Here is a tiny trained network, its code and every weight. The questions are about switching its units off for an input and a class, where a switched-off unit gives its printed mean instead of its output.

import numpy as np


def w(rows, s, z=0):
    codes = np.array(rows[::2]) - 128.0
    scale = np.full(codes.shape[1], s)
    scale[-1] = z or s
    return codes * scale


def norm(h):
    return h / np.sqrt((h * h).mean(-1, keepdims=True) + 1e-5)


def f(y):
    return np.maximum(y, 0)


def log_softmax(a):
    a = a - a.max(-1, keepdims=True)
    return a - np.log(np.exp(a).sum(-1, keepdims=True))


def net(x, mask):
    res = np.array(x, float).reshape(1, 8) / 4 @ E
    u = 0
    for l in range(3):
        y = f(norm(res) @ A[l][:, :-1].T + A[l][:, -1])
        res = res + np.where(mask[u : u + 9], y, B[l][:, -1]) @ B[l][:, :-1]
        u += 9
    return log_softmax(norm(res)[-1] @ U[:, :-1].T + U[:, -1])


A, B = {}, {}
E = w([
[81,230,129,167,193,56,174],'x0',
[109,171,155,251,102,248,111],'x1',
[168,146,106,127,134,136,124],'x2',
[127,126,130,130,125,124,132],'x3',
[126,127,128,129,130,128,126],'x4',
[123,123,130,128,131,129,128],'x5',
[68,131,37,136,83,125,126],'x6',
[132,113,121,123,156,146,142],'x7',
],0.011)
A[0] = w([
[104,121,133,127,128,120,114,93],'L0N0',
[117,120,108,94,174,83,96,155],'L0N1',
[66,141,31,135,95,145,119,99],'L0N2',
[102,193,135,150,200,80,163,70],'L0N3',
[167,112,183,124,115,122,153,29],'L0N4',
[168,114,207,129,143,133,105,2],'L0N5',
[172,119,204,128,186,87,99,32],'L0N6',
[119,138,151,205,161,163,90,90],'L0N7',
[178,143,251,170,162,118,135,23],'L0N8',
],0.015,0.0056)
B[0] = w([
[132,146,117,144,137,139,154,133],'L0N0',
[165,149,153,135,128,97,191,236],'L0N1',
[53,147,10,94,144,155,190,250],'L0N2',
[105,155,203,146,204,91,31,254],'L0N3',
[116,133,62,110,127,126,103,162],'L0N4',
[104,120,62,102,138,220,147,184],'L0N5',
[72,167,49,34,112,138,184,206],'L0N6',
[172,137,168,205,123,134,160,238],'L0N7',
[50,160,28,65,121,194,194,230],'L0N8',
],0.011,0.0073)
A[1] = w([
[175,103,130,110,123,64,135,5],'L1N0',
[108,149,130,106,137,146,140,5],'L1N1',
[180,90,172,151,111,57,154,56],'L1N2',
[139,9,90,89,57,188,77,116],'L1N3',
[107,148,128,212,139,143,149,78],'L1N4',
[109,135,88,103,126,93,109,46],'L1N5',
[148,137,148,52,154,31,163,156],'L1N6',
[180,111,175,102,125,169,130,128],'L1N7',
[97,115,116,157,141,89,144,99],'L1N8',
],0.014,0.0033)
B[1] = w([
[135,84,151,160,116,100,135,156],'L1N0',
[158,103,104,129,95,132,108,150],'L1N1',
[60,109,139,114,108,112,163,146],'L1N2',
[105,248,175,143,233,91,63,230],'L1N3',
[177,52,145,79,87,132,115,198],'L1N4',
[143,96,128,124,118,142,177,173],'L1N5',
[173,49,137,163,27,185,92,254],'L1N6',
[73,198,86,93,144,156,106,151],'L1N7',
[146,160,134,55,175,217,101,162],'L1N8',
],0.011,0.0098)
A[2] = w([
[167,105,135,131,44,162,117,87],'L2N0',
[144,186,122,178,118,193,135,127],'L2N1',
[139,126,156,193,121,196,159,72],'L2N2',
[161,142,170,167,94,161,135,53],'L2N3',
[172,9,137,112,139,81,120,3],'L2N4',
[169,116,135,133,168,127,163,18],'L2N5',
[112,156,167,136,173,88,75,130],'L2N6',
[135,87,150,196,113,162,173,106],'L2N7',
[136,184,152,112,144,120,100,92],'L2N8',
],0.015,0.0035)
B[2] = w([
[146,109,218,180,94,101,100,211],'L2N0',
[167,42,176,78,112,13,153,254],'L2N1',
[122,99,157,35,41,83,133,207],'L2N2',
[63,12,95,70,158,106,211,171],'L2N3',
[121,46,168,119,57,114,149,196],'L2N4',
[176,150,105,119,142,191,107,131],'L2N5',
[223,140,140,254,192,175,39,214],'L2N6',
[214,38,142,75,55,85,71,188],'L2N7',
[170,203,114,225,78,132,129,192],'L2N8',
],0.0081,0.0083)
U = w([
[187,14,160,80,78,95,163,178],'0',
[110,150,6,72,159,197,227,201],'1',
[181,201,183,162,195,117,61,5],'2',
],0.014,0.0017)

Each question gives the input, the list of numbers given to net, and the class t.
The units are the neurons (one row each of A and B). Each row of codes is followed by its name. A weight is (code - 128) times the scale printed after its matrix; where a second scale follows, it is the last column's (A, B and U).
mask holds one flag per neuron, layer by layer. A switched-off neuron (its flag False) gives its mean, the last column of its row in B, instead of its output. The means were averaged over made-up inputs and are rounded, as every weight is.
A unit's drop is (log p(t) with every unit on - log p(t) with that unit switched off) / (log p(t) with every unit on - log p(t) with every unit switched off).
The circuit of an input: a set's keep is (log p(t) with only the set's units on - log p(t) with every unit switched off) / (log p(t) with every unit on - log p(t) with every unit switched off). Starting from the 12 units with the biggest drops (on a tie, the unit counted first), units are removed one at a time, each time the one whose removal leaves the highest keep (on an exact tie, the one counted first), for as long as the keep stays at least 0.8.
circuit, biggest first: the units of the circuit, biggest drop first
most important unit: the unit with the biggest drop
k most important neurons: the k neurons with the biggest drops, biggest first
k most important neurons of layer l: the k neurons of layer l with the biggest drops, biggest first
drop when u is switched off: that unit's drop, to one decimal
input [0,-4,-5,-1,6,7,6,3], class 1: circuit, biggest first -> (L0N2)
input [5,6,1,-3,-2,5,-2,-4], class 0: 2 most important neurons -> (L1N3 L0N7)
input [-8,3,6,4,-5,1,7,-2], class 2: 2 most important neurons -> (L1N3 L0N8)
input [3,4,-5,0,-4,-7,0,0], class 0: 2 most important neurons -> (L1N3 L0N7)
input [5,-5,0,6,-4,4,-7,-5], class 1: 2 most important neurons of layer 0 -> (L0N6 L0N8)
input [-6,5,-3,-4,-2,5,-2,8], class 2: 2 most important neurons -> (L1N3 L1N6)
input [1,5,-3,-8,6,6,-5,-7], class 0: 3 most important neurons -> (L0N7 L0N2 L2N1)
input [-5,-5,5,-3,-1,-5,-7,4], class 1: 2 most important neurons -> (L0N5 L0N6)
input [2,5,-5,-5,-8,6,4,-5], class 0: 2 most important neurons -> (L0N7 L0N8)
input [-8,-4,-7,8,4,-8,-8,-3], class 1: 2 most important neurons of layer 0 -> (L0N6 L0N5)
input [4,-2,-8,0,-2,3,-5,7], class 1: 2 most important neurons -> (L0N8 L0N6)
input [7,-7,-8,1,2,-3,-8,-5], class 1: 4 most important neurons of layer 1 -> (L1N3 L1N4 L1N0 L1N8)
input [1,8,-2,1,-5,7,8,5], class 0: 3 most important neurons -> (L0N7 L0N8 L1N4)
input [7,-2,-7,0,6,1,-1,4], class 2: circuit, biggest first -> (L0N3)
input [3,-5,-8,-1,-8,-3,-6,3], class 1: 2 most important neurons -> (L0N6 L0N8)
input [-6,-2,2,-5,6,4,6,-1], class 1: 2 most important neurons of layer 0 -> (L0N2 L0N3)
input [6,7,2,-7,-4,8,0,-7], class 0: 3 most important neurons -> (L1N3 L1N4 L0N7)
input [3,0,-4,2,-1,-8,-4,2], class 1: drop when L0N8 is switched off -> 0.6
input [5,6,7,1,3,6,0,0], class 0: drop when L1N3 is switched off -> 0.5
input [6,6,5,6,-7,5,-2,6], class 0: drop when L2N2 is switched off -> 0.1
input [3,-1,1,1,1,0,-1,0], class 2: most important unit -> L0N3
